Below is a small trained network, with its code and all its weights. Each question gives an input and a class and asks what happens when units are switched off, that is, made to give their printed mean instead of their output.

import numpy as np


def w(rows, s, z=0):
    codes = np.array(rows[::2]) - 128.0
    scale = np.full(codes.shape[1], s)
    scale[-1] = z or s
    return codes * scale


def norm(h):
    return h / np.sqrt((h * h).mean(-1, keepdims=True) + 1e-5)


def f(y):
    return y / 2 * (1 + np.tanh(0.7978845608 * (y + 0.044715 * y**3)))


def log_softmax(a):
    a = a - a.max(-1, keepdims=True)
    return a - np.log(np.exp(a).sum(-1, keepdims=True))


def net(x, mask):
    res = np.array(x, float).reshape(1, 7) / 4 @ E
    u = 0
    for l in range(4):
        y = f(norm(res) @ A[l][:, :-1].T + A[l][:, -1])
        res = res + np.where(mask[u : u + 9], y, B[l][:, -1]) @ B[l][:, :-1]
        u += 9
    return log_softmax(norm(res)[-1] @ U[:, :-1].T + U[:, -1])


A, B = {}, {}
E = w([
[31,50,155,219,50],'x0',
[187,175,26,225,76],'x1',
[129,124,127,127,124],'x2',
[130,128,128,126,128],'x3',
[152,75,127,71,64],'x4',
[53,100,3,107,151],'x5',
[129,128,129,129,126],'x6',
],0.0038)
A[0] = w([
[195,140,79,190,81,126],'L0N1',
[77,25,22,112,174,238],'L0N2',
[43,162,61,74,96,106],'L0N3',
[69,208,153,196,210,129],'L0N4',
[63,121,159,201,206,83],'L0N5',
[188,141,163,68,156,154],'L0N6',
[121,61,186,83,237,116],'L0N7',
[138,227,125,83,253,169],'L0N8',
[89,68,178,183,58,253],'L0N9',
],0.0051,0.0017)
B[0] = w([
[165,83,128,99,254,181],'L0N1',
[104,237,91,95,86,227],'L0N2',
[65,152,109,170,206,150],'L0N3',
[125,147,160,53,29,177],'L0N4',
[118,182,215,104,62,162],'L0N5',
[250,121,98,157,107,179],'L0N6',
[148,17,69,224,205,181],'L0N7',
[215,79,79,21,95,222],'L0N8',
[241,169,86,106,80,252],'L0N9',
],0.0045,0.003)
A[1] = w([
[180,52,58,76,106,120],'L1N1',
[138,139,64,131,104,44],'L1N2',
[116,83,100,112,84,104],'L1N3',
[197,90,181,125,77,247],'L1N4',
[180,182,129,57,145,227],'L1N5',
[182,169,175,150,81,123],'L1N6',
[36,101,163,36,123,54],'L1N7',
[107,74,136,163,126,53],'L1N8',
[90,122,255,59,137,229],'L1N9',
],0.0059,0.0014)
B[1] = w([
[118,201,100,155,135,214],'L1N1',
[132,103,147,75,170,151],'L1N2',
[114,156,112,103,100,143],'L1N3',
[36,153,68,35,170,255],'L1N4',
[100,104,51,125,2,227],'L1N5',
[60,162,137,136,149,193],'L1N6',
[212,111,157,156,223,144],'L1N7',
[197,71,116,83,95,111],'L1N8',
[140,139,41,136,191,192],'L1N9',
],0.0043,0.0033)
A[2] = w([
[117,115,68,99,138,137],'L2N1',
[124,225,51,191,91,150],'L2N2',
[187,181,230,95,144,104],'L2N3',
[97,94,129,181,187,251],'L2N4',
[112,121,42,160,74,232],'L2N5',
[255,130,245,135,84,212],'L2N6',
[128,178,99,111,189,83],'L2N7',
[98,208,169,126,177,106],'L2N8',
[136,111,91,122,159,188],'L2N9',
],0.0059,0.0013)
B[2] = w([
[139,131,127,80,59,182],'L2N1',
[105,83,200,96,190,255],'L2N2',
[99,119,55,123,110,137],'L2N3',
[227,71,157,53,124,130],'L2N4',
[187,145,205,119,182,231],'L2N5',
[28,165,3,128,167,152],'L2N6',
[157,113,193,185,102,156],'L2N7',
[131,184,160,108,144,133],'L2N8',
[154,176,155,123,73,158],'L2N9',
],0.0052,0.0041)
A[3] = w([
[202,156,105,214,173,128],'L3N1',
[52,29,210,206,38,106],'L3N2',
[193,144,76,95,44,247],'L3N3',
[85,123,67,38,150,250],'L3N4',
[50,113,193,127,79,178],'L3N5',
[26,99,57,89,162,99],'L3N6',
[111,95,100,205,110,110],'L3N7',
[210,217,70,225,120,157],'L3N8',
[173,254,180,150,229,188],'L3N9',
],0.0056,0.0016)
B[3] = w([
[139,73,127,96,166,136],'L3N1',
[253,177,66,121,99,165],'L3N2',
[102,130,194,177,113,232],'L3N3',
[102,100,172,215,110,255],'L3N4',
[187,123,135,45,123,172],'L3N5',
[98,210,99,179,186,162],'L3N6',
[135,104,60,44,142,105],'L3N7',
[94,88,130,140,171,158],'L3N8',
[104,95,144,103,71,221],'L3N9',
],0.0068,0.0041)
U = w([
[250,180,45,81,86,144],'0',
[21,191,69,160,162,122],'1',
[161,8,140,139,236,66],'2',
[108,145,194,134,59,6],'3',
[136,130,174,131,103,231],'4',
[135,132,175,117,103,135],'5',
],0.011,0.002)

Each question gives the input, the list of numbers given to net, and the class t.
The units are the neurons (one row each of A and B). Each row of codes is followed by its name. A weight is (code - 128) times the scale printed after its matrix; where a second scale follows, it is the last column's (A, B and U).
mask holds one flag per neuron, layer by layer. A switched-off neuron (its flag False) gives its mean, the last column of its row in B, instead of its output. The means were averaged over made-up inputs and are rounded, as every weight is.
A unit's drop is (log p(t) with every unit on - log p(t) with that unit switched off) / (log p(t) with every unit on - log p(t) with every unit switched off).
The circuit of an input: a set's keep is (log p(t) with only the set's units on - log p(t) with every unit switched off) / (log p(t) with every unit on - log p(t) with every unit switched off). Starting from the 12 units with the biggest drops (on a tie, the unit counted first), units are removed one at a time, each time the one whose removal leaves the highest keep (on an exact tie, the one counted first), for as long as the keep stays at least 0.8.
units of the circuit, in order: the units of the circuit, biggest drop first
unit that matters most: the unit with the biggest drop
k most important neurons: the k neurons with the biggest drops, biggest first
top k neurons in layer l: the k neurons of layer l with the biggest drops, biggest first
input [-7,5,1,-5,-8,-4,-5], class 3: most important neuron	(L3N3)
input [-2,-8,-2,0,7,5,-8], class 2: units of the circuit, in order	(L1N7, L0N7)
input [-5,-7,-4,-2,-1,-1,3], class 2: 3 most important neurons	(L0N7, L0N9, L0N2)
input [6,8,0,-2,-2,0,8], class 2: units of the circuit, in order	(L0N1, L2N5, L3N1)
input [-6,1,8,-6,3,1,1], class 4: units of the circuit, in order	(L0N9, L3N2, L3N4)
input [6,-8,-7,-6,0,0,2], class 2: units of the circuit, in order	(L1N7, L1N9)
input [3,8,8,0,-7,-3,-2], class 2: 2 most important neurons	(L0N1, L3N1)
input [-5,2,8,-5,1,-3,1], class 4: 2 most important neurons	(L3N3, L0N9)
input [-8,-6,6,-5,-2,-8,-3], class 0: top 3 neurons in layer 0	(L0N8, L0N6, L0N5)
input [6,-8,2,3,-5,5,4], class 2: 2 most important neurons	(L1N7, L2N4)
input [7,8,-5,8,-6,-4,-8], class 2: units of the circuit, in order	(L0N1, L3N8, L3N1)
input [6,0,-8,-6,-5,5,2], class 4: 3 most important neurons	(L0N2, L1N5, L0N7)
input [3,7,2,-3,7,7,-3], class 1: units of the circuit, in order	(L3N6, L0N8)
input [1,-2,-4,4,-7,-8,0], class 1: unit that matters most	L2N6
input [-6,1,4,-3,-8,0,-2], class 3: 2 most important neurons	(L3N3, L0N9)
input [-4,-6,-2,-7,-7,3,-2], class 3: top 3 neurons in layer 0	(L0N8, L0N4, L0N1)
input [-1,5,0,-6,8,-5,0], class 3: 2 most important neurons	(L1N4, L0N7)
input [-5,4,7,1,-2,0,3], class 4: 4 most important neurons	(L3N3, L0N9, L0N7, L3N2)
input [7,-2,2,-1,2,-2,6], class 0: 2 most important neurons	(L3N2, L0N8)
input [8,-1,3,-7,-2,2,7], class 0: units of the circuit, in order	(L3N2)
input [7,-7,1,0,3,8,8], class 1: 4 most important neurons	(L0N2, L3N6, L2N7, L2N2)
input [6,-2,-2,7,2,-8,1], class 1: 2 most important neurons	(L2N6, L0N9)
input [1,6,-7,-1,0,4,4], class 4: top 3 neurons in layer 1	(L1N9, L1N7, L1N2)
